Each row has a hidden stage along a path, written after it and counted from one end. A new block has a new path.
[-145 93 158 -139 133 281 -53 23 -243 -98 -39 196 15 96 59 -135 102 -59 -81 162 -102 382 34 -156 150 121 -29 -43 -326 -64 143 -96 -75 36 46 58]  11
[-369 178 115 -461 74 181 97 148 -482 -152 -30 14 -57 -312 -213 -220 528 136 -44 192 -48 214 300 -232 139 14 172 -277 -133 227 420 -65 324 -598 643 -150]  3
[122 250 12 -269 11 69 15 -115 -169 4 -107 -73 -3 8 73 45 -35 -282 131 -397 146 -48 -11 -246 121 -157 -10 81 -45 -286 -100 175 -7 -364 136 -247]  6
[54 142 87 -319 51 104 -227 -16 -200 -285 -144 -107 -47 422 45 -251 73 -101 -143 302 -330 344 -68 -181 1 -75 119 -208 -165 -59 51 16 -94 -102 22 131]  12
[-47 -731 -112 543 117 -34 -15 -23 541 59 371 -54 269 -80 -63 161 -277 289 96 -270 441 -727 -45 94 245 91 -412 73 14 -95 -815 295 -440 60 -683 -312]  17
[84 103 12 -231 33 48 -267 130 -171 -200 -158 -223 -190 496 39 -291 58 -5 -185 354 -359 294 -80 -137 -79 -125 206 -243 -40 -22 46 9 -12 -127 -6 140]  13
[23 34 40 -217 34 116 209 -347 -31 -77 93 75 373 -387 -42 191 -8 -212 200 -628 445 -303 80 -206 309 -54 -302 95 -190 -249 -318 261 -171 -450 27 -398]  4
[113 -117 -80 64 62 -78 -355 101 31 -160 -115 -313 -281 621 38 -225 -164 48 -70 423 -399 74 -205 -159 -141 -127 191 -174 116 -151 -229 160 -106 66 -158 94]  15
[156 -59 -82 -70 56 -57 -322 44 10 -251 -134 -296 -152 561 9 -210 -93 10 -108 365 -359 70 -152 -150 -105 -144 160 -204 41 -124 -197 169 -144 -37 -105 107]  14
[-127 -61 138 -210 103 241 66 -107 -61 -175 117 193 337 -155 -30 -17 143 -17 -42 -149 201 6 119 -74 306 109 -225 -29 -365 -3 -68 22 -229 -176 -70 -111]  10
[-148 83 118 -220 10 138 137 -167 -268 14 64 5 26 -278 -29 -8 116 -90 143 -324 206 28 88 -243 171 -15 -110 -74 -90 -75 -67 70 136 -443 168 -357]  4
[-186 84 141 -264 18 83 -70 -68 -373 49 -6 -110 -257 51 17 -185 115 -118 111 -78 -37 218 43 -262 30 15 51 -147 -13 13 9 -53 259 -326 217 -322]  7
[357 223 -21 76 -119 107 -160 488 27 332 -88 -277 -381 492 340 -147 -161 16 -244 -273 59 94 -182 73 -46 -333 151 -9 189 -165 -59 -56 76 -179 -565 58]  12
[-201 -43 69 -231 115 231 65 224 -112 -79 111 132 183 -198 -98 -86 331 169 -143 -21 213 -62 247 11 264 79 -49 -86 -262 173 161 -71 -53 -335 103 -72]  10
[-497 -325 157 43 150 190 -74 90 -337 -16 155 50 -231 10 -118 -317 248 294 -78 448 -165 390 143 -102 22 318 -9 -355 -177 317 73 -263 216 -29 82 -141]  12
[-208 180 159 -457 -21 102 36 -98 -426 -122 -12 -122 -95 -154 -85 -200 303 -38 57 -30 -44 201 122 -288 80 -73 84 -261 -40 82 143 6 294 -577 383 -268]  3
[3 -230 -93 112 67 7 -175 215 33 -24 18 -219 -174 292 -30 -169 -9 213 -138 209 -92 -47 -18 -7 -32 -31 63 -207 45 39 -186 40 -34 -114 -207 -23]  14
[-104 -361 -93 136 153 16 -144 28 81 -175 62 -95 30 161 -134 -107 -7 204 -57 287 -75 -119 23 -56 43 95 -48 -177 -89 13 -275 119 -186 -13 -107 -50]  14
[165 49 59 -162 -3 154 -14 42 75 -66 49 -17 208 105 105 -26 -4 -43 -129 -291 198 -89 -21 1 207 -129 -137 -10 -170 -106 -169 78 -245 -227 -336 -35]  11
[72 293 123 -266 2 155 -79 38 -243 41 -111 -26 -141 197 167 -100 2 -238 10 -182 -15 225 -52 -210 77 -121 66 38 -91 -191 66 6 49 -203 37 -91]  8
[147 -95 -53 -76 54 -118 -415 19 76 -315 -127 -341 -176 672 13 -241 -140 -4 -52 475 -470 11 -225 -200 -120 -181 203 -177 97 -157 -257 248 -205 36 -113 120]  16
[17 -167 73 28 41 172 234 -284 165 96 254 180 447 -395 58 261 -133 -164 183 -836 670 -427 60 -50 416 46 -494 216 -246 -229 -503 193 -314 -258 -366 -449]  8
[2 -124 79 -149 65 169 33 -111 75 -174 134 81 367 -69 -10 -5 55 1 -74 -218 237 -131 61 -18 273 23 -255 -53 -284 -32 -238 88 -307 -204 -257 -104]  11
[-653 -125 312 -160 95 175 -103 -57 -688 107 100 -10 -552 -6 -69 -408 287 84 135 375 -277 649 123 -334 -63 329 100 -370 -66 315 215 -350 580 -153 416 -385]  8
[41 -149 -84 -63 86 -125 -418 298 114 -242 -78 -352 -227 606 -44 -276 14 162 -112 540 -406 -130 -105 -115 -83 -177 290 -162 163 -2 -119 208 -128 -43 -22 124]  17
[112 427 174 -270 -64 189 58 -50 -220 -17 -156 17 46 13 166 -40 6 -305 17 -369 19 290 -63 -292 194 -242 -17 58 -85 -315 36 148 13 -272 51 -49]  1
[230 -174 -155 423 -21 -81 -327 487 220 274 -30 -393 -528 635 211 -143 -323 195 -106 117 -128 -150 -268 16 -158 -249 198 -21 368 -190 -325 111 3 77 -544 25]  16
[184 213 -1 -443 42 167 9 173 56 -232 -37 25 376 4 -7 -12 216 -40 -199 -217 210 -213 130 11 285 -194 -13 27 -248 -62 84 143 -301 -425 -14 72]  10
[-301 -448 -250 65 231 -35 -173 578 56 -191 60 -195 -113 52 -375 -238 391 621 -242 702 -121 -332 292 94 7 82 256 -321 41 372 114 43 16 -281 290 53]  15
[306 399 85 -152 -119 148 -150 393 -128 260 -128 -204 -361 449 351 -166 -77 -131 -183 -285 9 224 -159 -41 -4 -335 187 23 116 -183 95 -73 128 -241 -345 46]  10
[-103 -53 131 -182 64 118 91 -394 -121 -62 111 90 225 -212 -4 76 -40 -245 225 -446 277 -85 43 -244 249 82 -292 48 -221 -178 -313 139 -114 -247 15 -414]  7
[-6 72 1 -480 111 123 96 -95 -7 -309 30 91 502 -262 -156 73 264 -95 -2 -294 306 -341 230 -107 350 -48 -136 35 -305 -45 -26 214 -290 -498 251 -164]  8
[-266 41 166 -276 12 106 -82 56 -405 67 35 -122 -314 59 -2 -266 217 4 34 32 -63 261 89 -208 11 39 99 -224 -1 160 106 -141 337 -360 210 -287]  8
[-17 115 91 -350 22 162 227 -304 -80 -190 71 108 450 -422 -73 136 127 -169 124 -501 372 -197 127 -214 345 -81 -253 29 -247 -182 -160 240 -170 -511 123 -288]  3
[-13 -89 37 -194 105 195 71 -21 88 -221 106 146 447 -151 -68 30 149 42 -116 -182 275 -197 146 16 326 35 -226 -18 -347 -12 -120 102 -350 -243 -134 -41]  11
[69 -260 -126 201 81 -48 -236 154 137 -60 -1 -239 -170 394 0 -124 -151 160 -72 239 -143 -129 -115 -50 -51 -70 61 -131 91 -95 -318 153 -137 9 -267 -5]  15
[154 266 70 -407 -19 176 224 -173 21 -221 -5 94 560 -365 -24 156 125 -212 17 -607 388 -255 109 -162 405 -235 -217 99 -242 -252 -115 315 -279 -544 47 -145]  2
[21 72 125 -221 23 201 18 2 -53 -64 62 66 178 -2 79 -45 77 -70 -73 -248 179 14 38 -67 226 -42 -128 -7 -222 -60 -65 18 -151 -236 -166 -91]  10
[-114 -740 -81 729 164 46 14 -54 507 176 371 101 204 -107 7 216 -390 236 160 -283 447 -593 -89 56 261 201 -471 189 -55 -207 -814 248 -453 299 -725 -301]  17
[-5 267 101 -302 -29 111 41 -115 -311 4 -68 -77 -90 -66 54 -54 73 -194 107 -261 64 137 4 -285 88 -139 29 -62 -31 -166 12 84 159 -431 193 -248]  4

Each row has a hidden stage along a path, written after it and counted from one end. A new block has a new path.
[308 218 -22 -132 89 -2 149 -187 -170 23 161 294 -68 -190 162 157 106 91 -77 -49 -70 266 165 -48 -104 80 219 0 -61 -91 -66 -169 -4 -200 -66 73]  2
[-8 34 282 96 -242 -139 -52 106 184 -1 67 -121 -91 -53 -38 -119 -19 1 11 40 175 -3 -27 -96 15 -57 -26 -266 5 -20 99 164 -114 82 -60 41]  17
[33 -85 40 214 -232 -203 53 131 615 68 -225 -346 -96 -317 -94 29 -288 197 -6 -75 91 -155 -157 -95 50 118 -124 197 193 6 190 56 238 -130 167 -103]  14
[249 102 197 -180 -10 -26 184 -264 3 -79 236 419 7 -123 -73 33 69 -36 94 45 -24 188 147 -135 -20 47 120 -164 72 -132 41 -94 -200 -25 -246 -189]  5
[10 -89 49 -283 28 -95 49 -81 65 -72 125 26 211 8 -79 8 135 -57 -21 161 19 -27 30 -57 162 62 65 37 5 -38 -44 -16 -12 53 -171 -336]  17
[290 192 -119 -53 67 16 198 -191 -212 38 85 99 -192 -355 264 170 -9 160 -95 -192 -94 271 55 -37 -131 -2 201 138 -134 -90 -21 -315 204 -268 111 222]  3
[205 10 -232 277 39 -274 -141 362 862 281 -341 -88 178 -104 -3 173 -14 327 -127 42 89 -142 252 22 -81 442 -58 269 175 138 -153 487 313 -280 184 27]  21
[-24 92 133 168 -297 -241 -18 154 504 138 -170 -297 -112 -298 -31 29 -346 265 -134 96 79 -170 -177 -2 20 157 -91 95 237 -71 290 -52 67 -261 131 -243]  12
[38 -205 -51 150 -151 -211 60 89 793 74 -247 -259 22 -321 -165 58 -251 203 35 9 95 -175 -97 -80 51 172 -156 267 204 31 125 121 278 -105 151 -213]  14
[97 57 85 -57 84 -102 -183 179 258 61 7 74 262 255 -49 84 263 -63 -85 155 112 -23 244 -51 86 208 72 -125 34 87 -155 396 -34 12 -124 -135]  23
[53 69 207 82 -263 -47 176 -82 -70 -111 -9 -353 -268 -286 26 5 -230 2 0 -286 -11 9 -268 -182 149 -128 16 63 35 -93 267 -277 136 -40 73 11]  10
[68 54 216 29 -226 -87 138 -90 143 -53 25 -117 -164 -262 -56 4 -215 45 25 -83 21 2 -158 -127 69 -28 -13 -8 115 -108 250 -185 17 -68 1 -149]  9
[-5 -29 132 -248 78 37 -66 -43 -260 -114 234 16 120 187 52 -32 310 -221 -24 71 107 120 97 -71 104 -148 139 -229 -244 18 -130 70 -28 186 -133 15]  21
[160 45 -52 48 -120 -134 216 -15 142 -26 -179 -380 -63 -286 -9 158 -200 130 -82 -306 -143 -125 -184 -164 256 183 32 464 182 -49 129 -217 321 -198 79 -186]  12
[146 -164 -134 -19 47 -29 154 -55 27 -108 -37 -251 -3 -156 44 52 101 -43 58 -316 -16 49 -20 -174 144 -49 59 260 -144 63 -126 0 392 86 83 174]  18
[103 -138 57 212 -181 -113 113 54 373 -51 -140 -338 -137 -241 -83 -15 -121 41 101 -281 83 -45 -105 -203 95 -18 -77 125 42 46 67 119 267 63 116 139]  16
[92 157 288 -6 -11 -45 -203 185 8 -25 103 34 140 366 -37 15 306 -202 -49 40 150 39 211 -144 112 76 98 -357 -17 82 -116 427 -182 143 -189 15]  23
[182 -54 136 -470 185 241 262 -522 -664 -295 479 351 -75 -73 90 27 303 -328 152 -104 -18 430 50 -166 22 -376 250 -235 -352 -108 -84 -385 -44 222 -204 83]  2
[155 203 185 195 -284 -182 116 74 244 30 -121 -233 -158 -244 -41 68 -259 166 -61 -199 -40 -97 -120 -160 128 190 1 132 271 -90 240 -67 36 -203 -3 -147]  10
[255 165 -86 -355 144 70 310 -375 -539 -112 236 164 -47 -256 199 178 86 4 -83 -161 -224 251 4 -74 76 -19 276 220 -125 -167 -22 -539 126 -187 -89 -87]  5
[-37 -317 -118 -370 325 175 -74 -81 53 -176 3 -267 295 234 -72 232 288 -364 -39 1 97 10 -43 -127 294 -106 53 165 -187 177 -171 46 407 201 73 -249]  26
[327 0 -23 41 63 50 184 -195 80 -35 80 185 -185 -279 78 111 52 26 116 -238 29 301 122 -157 -150 -65 98 -18 -110 -5 -67 -29 162 -35 59 314]  2
[422 259 -18 325 -125 -197 159 47 465 177 -160 149 -182 -378 45 165 -191 344 -14 -233 -63 87 168 -119 -159 333 44 163 246 -56 57 100 93 -360 57 146]  5
[-96 -107 -91 -391 150 8 -31 -105 -254 -51 198 -60 167 -7 152 23 217 -80 -133 201 48 89 1 79 67 -149 146 20 -296 -23 -110 -198 157 20 15 -111]  20
[28 -50 -89 -15 153 -107 -296 306 744 177 -258 -174 334 203 -111 288 78 35 -210 262 161 -182 124 9 103 362 -50 132 185 179 -84 420 220 -160 115 -373]  26
[-36 -237 -298 -251 95 -101 124 -91 237 16 -96 -286 146 -326 49 140 -89 152 -123 80 -45 -94 -152 57 129 61 14 501 -50 -22 1 -311 456 -177 183 -298]  16
[138 -89 -206 63 183 -34 -131 221 466 71 -286 -335 194 96 -9 296 111 -16 -135 -133 54 -95 68 -101 159 235 9 320 35 209 -169 306 470 -89 213 -30]  25
[109 -28 -228 -241 119 -102 137 -63 -54 -20 -25 -174 177 -135 93 152 95 81 -142 -68 -133 -42 -1 -34 204 167 135 435 -35 -22 -120 -191 305 -156 1 -204]  17
[11 138 90 -224 160 37 -230 152 -50 -8 -10 -216 255 373 21 253 256 -206 -269 116 55 -51 27 -70 271 157 133 -13 9 109 -90 141 63 -37 -45 -307]  26
[-139 -209 465 -256 -212 140 182 -355 -315 -365 344 -135 -200 -100 -146 -187 -39 -386 227 -76 142 138 -313 -238 184 -525 -11 -372 -173 -122 288 -334 -110 391 -141 -128]  10
[-4 94 179 -125 -154 -264 -47 93 465 100 -16 49 215 -28 -170 32 -95 151 -132 368 42 -195 20 9 134 330 -25 20 317 -99 144 65 -205 -179 -189 -628]  14
[67 -167 105 88 85 -22 -244 241 722 18 -190 -149 225 276 -243 173 144 -179 21 65 240 -105 123 -176 137 173 -104 -90 132 223 -88 586 154 138 31 -171]  26
[265 94 276 -109 -35 88 218 -310 -284 -177 320 329 -183 -119 4 -25 128 -163 172 -170 16 325 91 -221 -48 -193 151 -309 -109 -107 36 -123 -162 131 -201 152]  4
[122 -58 209 174 -259 -87 182 -57 335 -94 -81 -222 -197 -272 -157 2 -236 6 138 -267 49 -37 -172 -247 120 -24 -79 47 166 -38 236 -27 122 34 29 -49]  10
[58 178 348 -181 -157 -73 70 -175 -14 -23 265 300 -42 -114 -52 -44 -53 3 -2 249 50 107 19 -40 -35 -9 76 -317 94 -193 211 -169 -345 -72 -229 -316]  7
[146 -25 -219 74 40 -252 -54 210 634 202 -210 -37 202 -151 6 130 1 288 -126 121 37 -120 174 41 -31 362 -10 294 126 58 -121 254 248 -257 98 -124]  19
[278 152 179 435 -315 -190 147 83 533 72 -192 -117 -295 -376 -70 44 -324 236 76 -320 30 -9 -37 -207 -49 162 -77 52 273 -45 229 114 90 -180 95 141]  8
[244 310 340 -12 -138 -46 81 -146 -146 -4 265 379 -175 -98 52 -18 40 23 21 25 37 256 155 -99 -134 -1 149 -393 33 -153 97 -41 -346 -75 -216 60]  4
[182 30 62 173 -185 -206 134 30 620 77 -187 -70 -60 -334 -143 96 -289 225 20 -72 -8 -108 -49 -123 38 252 -80 209 309 -60 200 9 122 -216 44 -246]  9
[99 -78 -369 -11 265 -74 -169 263 620 177 -393 -399 301 31 23 417 39 120 -280 8 17 -183 42 3 165 395 10 544 119 215 -155 203 579 -292 300 -251]  26

Each row has a hidden stage along a path, written after it and counted from one end. A new block has a new path.
[152 563 48 -242 -326 -231 425 132 160 20 559 185 -434 360 83 -95 429 616 284 432 539 -181 -41 -106 -125 150 -250 -4 485 -259 292 82 238 -2 190 432]  10
[-105 124 -224 -89 220 -257 291 299 -17 -223 -177 -81 -275 -68 -91 62 -387 130 325 233 -10 -108 306 73 -111 -198 -112 -122 -91 -44 226 245 85 -53 42 -197]  3
[-99 149 -195 -179 78 -260 179 154 27 -119 38 -6 -239 14 41 83 -84 179 143 199 89 -153 163 -80 -43 -119 -93 -56 59 61 173 26 70 89 5 -37]  7
[-59 -100 62 11 184 116 -76 8 19 -192 -26 223 -264 -66 -99 80 57 106 -63 -31 5 -76 -158 -54 114 -92 12 -39 68 216 -35 -90 6 -79 242 -101]  12
[-177 -49 -121 -211 -395 117 -194 -331 105 224 454 -92 240 -90 -43 89 181 -94 -306 48 214 219 -163 -96 106 394 129 272 -43 221 -70 -296 186 325 -102 441]  14
[-97 -222 81 126 362 159 -174 13 -17 -261 -193 194 -257 -103 -142 102 -74 46 -37 -157 -176 -91 -97 4 99 -198 -9 -110 -17 274 -118 -61 -8 -196 205 -276]  11
[-173 59 -254 -195 -252 153 -76 -290 -8 68 396 -33 92 71 -143 180 223 -104 -161 36 230 169 -170 -139 -71 256 -25 77 139 192 -48 -337 203 392 -277 451]  12
[-115 302 -211 -279 -106 -52 317 10 40 -41 390 170 -291 130 10 232 230 342 47 348 387 -130 12 -167 -151 -130 -239 -84 310 -18 209 -139 19 350 24 234]  8
[-107 -143 -253 -86 545 -355 65 391 -173 -465 -615 -38 -249 -210 -136 -16 -530 -181 218 16 -308 -199 220 -53 93 -314 150 -116 -266 254 121 241 -19 -105 71 -534]  4
[-270 -348 27 -68 282 554 -311 -293 -84 -169 -172 484 57 -224 -255 206 -84 7 -398 -209 -70 -57 -260 -80 173 -408 67 -254 -138 480 -281 -107 -234 102 496 -404]  14
[-112 -237 304 -40 18 307 -27 -171 -37 -54 374 137 148 -139 -225 111 113 244 -167 163 29 10 -47 -32 -21 -66 0 243 -135 90 -36 98 -63 18 351 -51]  17
[-56 -333 291 -21 95 141 -358 -144 10 -58 -64 155 191 -185 -123 -175 -89 61 -222 -152 -185 -47 -106 -16 273 10 242 120 -296 325 -200 163 9 -267 466 -298]  16
[-60 83 -111 -87 100 -223 18 67 30 -105 33 -31 -188 80 14 14 -26 134 124 43 -13 -125 111 -68 -29 -25 -70 -52 59 116 59 -8 155 -37 -75 -16]  8
[-111 312 -313 -287 45 -212 501 288 -21 -192 55 73 -349 -13 -72 153 -157 250 258 449 295 -140 194 -56 -151 -233 -164 -110 99 -112 353 161 -3 237 125 4]  3
[-124 -14 54 -11 53 286 77 -51 78 -103 215 292 -315 -85 -98 259 158 265 -107 129 206 -32 -168 -24 29 -154 -136 -38 176 99 28 -173 -73 89 312 43]  12
[-90 -231 326 -53 37 290 -13 -133 -36 -77 344 178 111 -144 -215 81 120 264 -165 166 29 -29 -66 -52 11 -85 19 232 -133 91 -30 123 -85 -4 406 -89]  17
[-226 -40 -76 144 361 137 -80 -92 -7 -125 -193 33 -77 102 -161 136 -379 245 220 -175 -252 -120 325 202 -235 -400 -353 -461 -98 101 -166 160 109 -286 -13 -398]  7
[-110 -45 100 -205 -289 203 -40 -332 -70 112 605 -64 398 78 -245 21 232 114 -132 166 157 131 -31 -103 -157 241 -10 278 -69 45 -52 28 177 214 -42 331]  17
[-95 237 -306 -255 64 -317 356 257 -28 -181 25 -45 -270 -1 -33 86 -152 141 245 338 169 -125 205 -79 -101 -119 -93 -41 56 -26 288 111 78 183 -26 16]  5
[-143 221 -549 -469 -174 -460 185 135 -42 -44 59 -167 -65 -25 55 48 -50 -181 7 279 241 -27 78 -274 21 166 165 116 5 179 275 -134 145 514 -309 265]  1
[-228 -108 -40 -228 -279 343 -131 -481 -116 134 578 -69 531 55 -311 129 179 -22 -234 69 128 198 -51 -121 -195 193 -18 190 -106 151 -145 -81 158 368 -173 332]  17
[-110 -242 149 -90 -140 128 -301 -272 19 93 240 -45 341 -122 -133 -85 14 -20 -241 -63 -60 102 -69 -35 137 228 188 251 -251 251 -157 20 131 -23 139 52]  16
[-96 40 -310 -274 -39 -179 2 -31 -91 -142 198 -43 -102 35 -49 134 240 -194 -103 99 143 0 -160 -318 24 181 115 170 160 273 94 -338 134 425 -319 322]  10
[-38 294 -181 -255 -300 -5 157 -118 33 30 502 52 -129 211 -64 97 369 146 15 224 398 43 -161 -178 -114 248 -113 71 329 8 115 -222 231 316 -153 525]  11
[-39 114 -111 -104 -94 -54 14 -58 29 -45 267 -26 -134 126 -68 55 190 48 40 69 147 27 -82 -102 -53 199 -51 65 182 95 36 -171 225 109 -167 302]  11
[-252 -91 -138 92 359 160 -126 -136 -48 -140 -178 43 -38 84 -177 187 -316 137 128 -195 -247 -96 251 114 -219 -378 -295 -422 -86 183 -185 53 86 -143 -90 -347]  8
[-93 -124 2 -19 107 121 -165 -85 3 -133 -6 151 -116 -60 -122 57 36 -3 -113 -96 -15 -12 -170 -65 119 2 63 -13 18 266 -87 -124 63 -19 131 -30]  12
[-54 -116 9 79 199 5 -184 -22 -3 -172 -78 10 -148 11 -113 11 -38 -18 40 -156 -156 -28 -43 -9 41 28 6 -31 -3 223 -105 -70 171 -174 -39 -68]  11
[12 611 -269 -468 -388 -172 402 -52 1 34 600 170 -190 447 -7 14 457 405 171 417 608 -138 -66 -275 -245 107 -249 -115 509 -130 251 -64 232 402 -96 543]  9
[-73 -87 -22 -5 20 45 -177 -96 29 -67 68 9 -74 -14 -95 20 52 -39 -57 -91 -21 43 -120 -35 80 146 59 55 16 222 -82 -136 172 -40 -24 92]  12
[-70 151 -142 -151 79 -269 159 157 51 -111 47 10 -256 38 51 39 -66 222 157 180 81 -171 163 -68 -29 -106 -99 -66 69 49 160 54 89 17 39 -48]  7
[-168 345 -558 -427 -156 -315 360 79 -93 -73 249 -175 -53 111 -81 160 -31 -37 175 372 310 1 174 -197 -229 60 -95 1 125 -6 283 -67 182 541 -387 341]  5
[-103 266 -337 -306 -46 -321 338 240 15 -107 32 -19 -251 -9 7 60 -147 138 177 352 243 -109 172 -95 -59 -72 -42 -40 39 -15 296 99 75 221 9 54]  2
[32 -20 201 130 130 -21 -17 116 136 -137 39 106 -368 -16 -13 -19 37 267 115 17 -12 -92 -44 71 95 18 -62 29 82 48 23 21 120 -328 262 -58]  11
[-102 -85 -134 -49 239 -120 -92 33 -49 -208 -93 12 -166 -3 -57 84 -40 -32 17 -64 -119 -108 19 -122 21 -86 11 -43 15 261 -18 -109 84 22 -111 -105]  9
[-123 -95 -184 -55 295 -167 -171 12 -88 -212 -230 -30 -65 35 -76 5 -171 -76 64 -164 -229 -128 105 -96 -2 -126 19 -153 -78 305 -87 -21 131 -58 -159 -221]  8
[-109 -365 325 34 111 229 -184 -157 -47 -79 209 35 213 -188 -224 33 -14 102 -169 21 -162 21 -6 -3 51 -11 97 273 -269 180 -109 121 -15 -114 275 -159]  17
[-109 -228 218 -86 -107 185 -208 -215 42 61 261 73 225 -160 -122 -30 49 108 -245 21 6 47 -85 -29 146 111 143 235 -204 209 -107 42 33 -22 307 -8]  16
[-46 141 -159 -142 0 -312 37 72 37 -55 88 -108 -142 116 47 -31 -8 104 148 83 31 -104 134 -94 -41 81 -49 1 66 85 91 -13 216 2 -166 85]  8
[-131 193 -368 -314 -73 -338 156 143 33 -43 -11 -45 -167 -17 67 39 -114 28 54 215 182 -90 120 -145 19 1 47 -34 -4 126 212 -20 97 254 -79 68]  1
